Below is a small trained network, with its code and all its weights. Each question gives an input and a target symbol and asks what happens when units are switched off, that is, made to give their printed mean instead of their output.

import numpy as np


def w(rows, s, z=0):
    codes = np.array(rows[::2]) - 128.0
    scale = np.full(codes.shape[1], s)
    scale[-1] = z or s
    return codes * scale


def f(y):
    return y / 2 * (1 + np.tanh(0.7978845608 * (y + 0.044715 * y**3)))


def softmax(a):
    e = np.exp(a - a.max(-1, keepdims=True))
    return e / e.sum(-1, keepdims=True)


def log_softmax(a):
    a = a - a.max(-1, keepdims=True)
    return a - np.log(np.exp(a).sum(-1, keepdims=True))


def net(x, mask):
    ids = ['αγεζηθξστφψω'.index(c) for c in x.split()]
    T = len(ids)
    res = E[ids] + P[:T]
    r = res
    for j in range(3):
        rows = slice(2 * j, 2 * j + 2)
        q, k, v = (r @ M[0][rows].T for M in (Q, K, V))
        z = softmax(np.where(np.tri(T) > 0, q @ k.T / 2**0.5, -1e9)) @ v
        o = O[0][rows]
        res = res + np.where(mask[j], z, o[:, -1]) @ o[:, :-1]
    y = f(res @ A[0][:, :-1].T + A[0][:, -1])
    res = res + np.where(mask[3:19], y, B[0][:, -1]) @ B[0][:, :-1]
    return log_softmax(res[-1] @ U[:, :-1].T + U[:, -1])


Q, K, V, O, A, B = {}, {}, {}, {}, {}, {}
E = w([
[118,92,80,85],'α',
[117,92,79,83],'γ',
[127,160,141,161],'ε',
[129,161,143,163],'ζ',
[112,91,77,80],'η',
[77,128,112,160],'θ',
[188,101,102,160],'ξ',
[116,202,154,78],'σ',
[251,180,156,131],'τ',
[61,164,132,122],'φ',
[128,171,151,175],'ψ',
[177,200,159,88],'ω',
],0.021)
P = w([
[134,147,107,135],'0',
[117,99,162,127],'1',
[134,182,93,150],'2',
[119,79,196,115],'3',
[134,203,76,162],'4',
[124,59,218,112],'5',
[136,222,61,169],'6',
[121,41,236,104],'7',
[140,237,47,176],'8',
[122,33,254,101],'9',
[143,251,39,182],'10',
],0.013)
Q[0] = w([
[130,25,169,100],'h0',
[110,131,110,156],'h0',
[100,51,211,192],'h1',
[118,55,214,41],'h1',
[201,241,6,179],'h2',
[221,142,223,114],'h2',
],0.013)
K[0] = w([
[131,73,227,131],'h0',
[159,170,126,191],'h0',
[113,33,179,107],'h1',
[132,103,223,119],'h1',
[142,189,9,115],'h2',
[153,65,112,30],'h2',
],0.015)
V[0] = w([
[159,135,92,89],'h0',
[201,138,77,199],'h0',
[187,156,171,211],'h1',
[117,254,144,133],'h1',
[213,69,72,196],'h2',
[223,167,129,35],'h2',
],0.012)
O[0] = w([
[230,158,111,77,250],'h0',
[137,103,91,71,244],'h0',
[108,33,159,186,148],'h1',
[51,104,232,137,217],'h1',
[243,40,76,205,222],'h2',
[228,47,245,1,237],'h2',
],0.0088,0.0023)
A[0] = w([
[73,61,110,104,134],'n0',
[133,211,108,161,158],'n1',
[195,195,139,138,7],'n2',
[162,93,111,153,168],'n3',
[71,110,94,171,175],'n4',
[52,155,129,142,195],'n5',
[149,114,134,50,134],'n6',
[56,81,8,75,164],'n7',
[126,68,70,74,129],'n8',
[65,211,151,79,65],'n9',
[87,107,148,193,131],'n10',
[204,139,101,150,56],'n11',
[225,123,168,109,99],'n12',
[110,163,150,57,255],'n13',
[198,125,116,152,238],'n14',
[120,134,109,177,107],'n15',
],0.015,0.0083)
B[0] = w([
[122,100,218,126,144],'n0',
[119,236,126,159,171],'n1',
[136,61,213,100,141],'n2',
[151,139,113,90,203],'n3',
[191,65,105,194,167],'n4',
[101,87,89,138,196],'n5',
[200,150,108,165,208],'n6',
[159,92,152,159,221],'n7',
[97,160,176,146,220],'n8',
[251,77,96,90,196],'n9',
[149,154,127,55,165],'n10',
[81,74,135,150,207],'n11',
[41,148,129,160,248],'n12',
[1,162,117,136,228],'n13',
[171,194,147,86,254],'n14',
[136,175,105,141,141],'n15',
],0.0088,0.017)
U = w([
[115,180,135,119,48],'α',
[107,180,134,127,73],'γ',
[86,103,139,154,103],'ε',
[92,96,143,151,120],'ζ',
[112,210,129,113,187],'η',
[126,136,123,194,2],'θ',
[254,108,136,64,192],'ξ',
[89,98,132,26,144],'σ',
[143,117,228,102,70],'τ',
[105,99,69,90,180],'φ',
[94,61,157,166,155],'ψ',
[23,124,162,123,55],'ω',
],0.0099,0.0063)

Each question gives the input, a string of symbols that net reads in full, and the target symbol t.
The units are the heads (2 rows each of Q, K, V and O) and the neurons (one row each of A and B). Each row of codes is followed by its name. A weight is (code - 128) times the scale printed after its matrix; where a second scale follows, it is the last column's (O, A, B and U).
mask holds one flag per unit, heads first, then neurons. A switched-off unit (its flag False) gives its mean, the last column of its rows in O or B, instead of its output. The means were averaged over made-up inputs and are rounded, as every weight is.
A unit's drop is (log p(t) with every unit on - log p(t) with that unit switched off) / (log p(t) with every unit on - log p(t) with every unit switched off).
The circuit of an input: a set's keep is (log p(t) with only the set's units on - log p(t) with every unit switched off) / (log p(t) with every unit on - log p(t) with every unit switched off). Starting from the 12 units with the biggest drops (on a tie, the unit counted first), units are removed one at a time, each time the one whose removal leaves the highest keep (on an exact tie, the one counted first), for as long as the keep stays at least 0.8.
units of the circuit, in order: the units of the circuit, biggest drop first
top k neurons: the k neurons with the biggest drops, biggest first
heads that matter: for each layer, one digit per head in row order, 1 if its drop is at least 0.15 and else 0, layers parted by /
input φ ψ ξ θ ξ τ ξ η, target τ: units of the circuit, in order -> n0; h2
input ψ τ η τ φ ζ η, target φ: units of the circuit, in order -> n9; h2; n5
input γ ξ φ α α, target φ: top 2 neurons -> n9; n13
input α η τ ψ τ σ η τ ξ ω ψ, target ξ: top 2 neurons -> n13; n12
input ζ θ ψ η, target θ: heads that matter -> 011
input ζ η η φ τ ξ η, target τ: heads that matter -> 011
input ω η η, target ω: heads that matter -> 011
input ζ ξ ψ ψ η η, target ψ: heads that matter -> 001
input ξ σ η η, target σ: units of the circuit, in order -> n13; h2; n9
input ψ η τ, target τ: units of the circuit, in order -> h1
input η ψ η ψ α η ξ ψ ε γ, target ψ: heads that matter -> 101
input η θ η η ζ ψ, target η: units of the circuit, in order -> h1; h2
input α η ω, target ω: units of the circuit, in order -> h1; n13
input ξ ξ ξ ψ η ψ η ψ ε ε, target ψ: top 2 neurons -> n4; n14
input η η ξ ψ, target η: units of the circuit, in order -> h1; n1
input η η ξ τ ω γ ξ α φ ψ γ, target φ: heads that matter -> 011
input α ξ η η η ψ η η ξ η ζ, target ξ: units of the circuit, in order -> n13; n12
input ξ φ ξ ω ξ τ α, target ξ: units of the circuit, in order -> h2; n13
input ω ψ α, target ω: units of the circuit, in order -> n13; h2; h1
input ξ γ ξ η τ ψ ξ η η, target ξ: heads that matter -> 001
input η ω η η, target ω: heads that matter -> 001
input ξ σ η ψ, target σ: top 3 neurons -> n12; n10; n9
input ξ ψ α ψ, target ψ: heads that matter -> 111
